Small tables with named rows and columns. After each table, cells are looked up by row and column.

gib:
         mureb  depati  vezade  vefezar
ladid       66     123     196      122
rur         67     156     225      110
garo        46     148     190      116
zusatil     78     138     206      156

depati of zusatil is 138
vefezar of garo is 116
depati of rur is 156
vezade of garo is 190
vefezar of zusatil is 156
vefezar of ladid is 122
vezade of rur is 225
vezade of zusatil is 206
vefezar of rur is 110
mureb of rur is 67
vezade of ladid is 196
depati of garo is 148
depati of ladid is 123
mureb of garo is 46
mureb of ladid is 66
mureb of zusatil is 78
Which row has the largest vezade? rur

Table nokidi
|  | pozago | zovenas | kuvu | div | kilu |
|---|---|---|---|---|---|
| rabope | -4.594 | 6.499 | 42.751 | 9.041 | -20.242 |
| sakefa | 66.455 | -4.331 | -68.828 | -22.107 | -8.484 |
| gegovul | 22.760 | -49.733 | -54.130 | -97.280 | 55.581 |
| lekuna | 19.738 | -13.845 | 62.589 | 0.677 | 51.608 |
| vefivaf | -14.049 | 45.875 | 20.090 | -6.931 | 45.268 |
| fus | -62.099 | -3.277 | -0.993 | -37.315 | 0.087 |
| vof | 43.823 | -43.022 | 2.043 | -24.819 | -1.474 |

kilu of rabope = -20.242
div of vefivaf = -6.931
div of fus = -37.315
kuvu of sakefa = -68.828
zovenas of sakefa = -4.331
kuvu of gegovul = -54.130
zovenas of vefivaf = 45.875
kilu of gegovul = 55.581
zovenas of lekuna = -13.845
pozago of lekuna = 19.738
div of gegovul = -97.280
kilu of fus = 0.087

vad =
,kas,gugizo,gar
rila,72,9,16
noba,16,56,-56
tasunit,93,13,8
fup,12,-4,-62
zuko,12,-4,-63
zul,44,74,-29
lal,12,13,-64
mamepi,12,-4,-49
laf,51,67,-21
detaf,24,78,-42
diluse,12,4,-66
mifeb,15,54,-57
gode,31,80,-35
nevevad,12,-4,-60

What is the kas of zuko in vad?
12
What is the gugizo of mifeb in vad?
54
What is the kas of detaf in vad?
24
What is the gar of mifeb in vad?
-57
What is the gugizo of fup in vad?
-4
What is the gugizo of tasunit in vad?
13
What is the gar of laf in vad?
-21
What is the kas of mifeb in vad?
15

rizorul
       desamig   per   kep   ped  lema  sutop  tifol   nim   nit  kofiles
mipa      -0.7  -0.9  -5.8  -1.3  -1.5   -1.7   -1.6  -0.4  -0.8     -1.4
noz       -0.9  -0.8  -4.1  -0.6  -1.2   -1.2   -1.5  -1.3  -0.4     -0.5
sil       -2.5  -1.2   8.3  -1.0  -1.0   -1.2   -1.0  -1.5  -0.7     -1.0
sek       -1.5  -0.6   0.9  -0.9  -0.6   -1.1   -1.1  -1.1  -1.9     -1.7
tav       -0.9  -2.0  -3.7  -1.2  -1.4   -1.2   -0.4  -1.4  -1.3     -1.2
tib       -1.8  -1.7   2.8  -1.7  -1.4   -1.0   -1.3  -1.3  -1.5     -1.2
gaf       -0.7  -1.2  -5.3  -1.2  -2.1   -2.0   -1.3  -1.4  -0.5     -1.7
dorup     -1.5  -0.9   0.7  -1.1  -0.8   -1.6   -1.9  -2.2  -1.5     -1.2
riko      -1.0  -1.2  -3.2  -1.4  -1.3   -1.9   -2.1  -2.1  -1.1     -1.2
sis       -1.5  -1.9   0.4  -1.7  -1.5   -1.0   -1.0  -1.6  -0.8     -0.5
merab     -1.0  -2.0  -2.9  -1.4  -1.0   -2.0   -2.1  -0.9  -1.1     -1.0
pep       -1.4  -1.1  -0.2  -1.3  -1.9   -0.7   -1.8  -2.2  -1.6     -1.4

nim of sis is -1.6
kofiles of riko is -1.2
tifol of riko is -2.1
tifol of dorup is -1.9
per of pep is -1.1
desamig of sis is -1.5
sutop of sil is -1.2
ped of dorup is -1.1
nit of sek is -1.9
kep of tav is -3.7
kep of gaf is -5.3
nim of sek is -1.1
kep of noz is -4.1
desamig of gaf is -0.7
nim of dorup is -2.2
ped of sil is -1.0
ped of sis is -1.7
Which row has the largest nit? noz

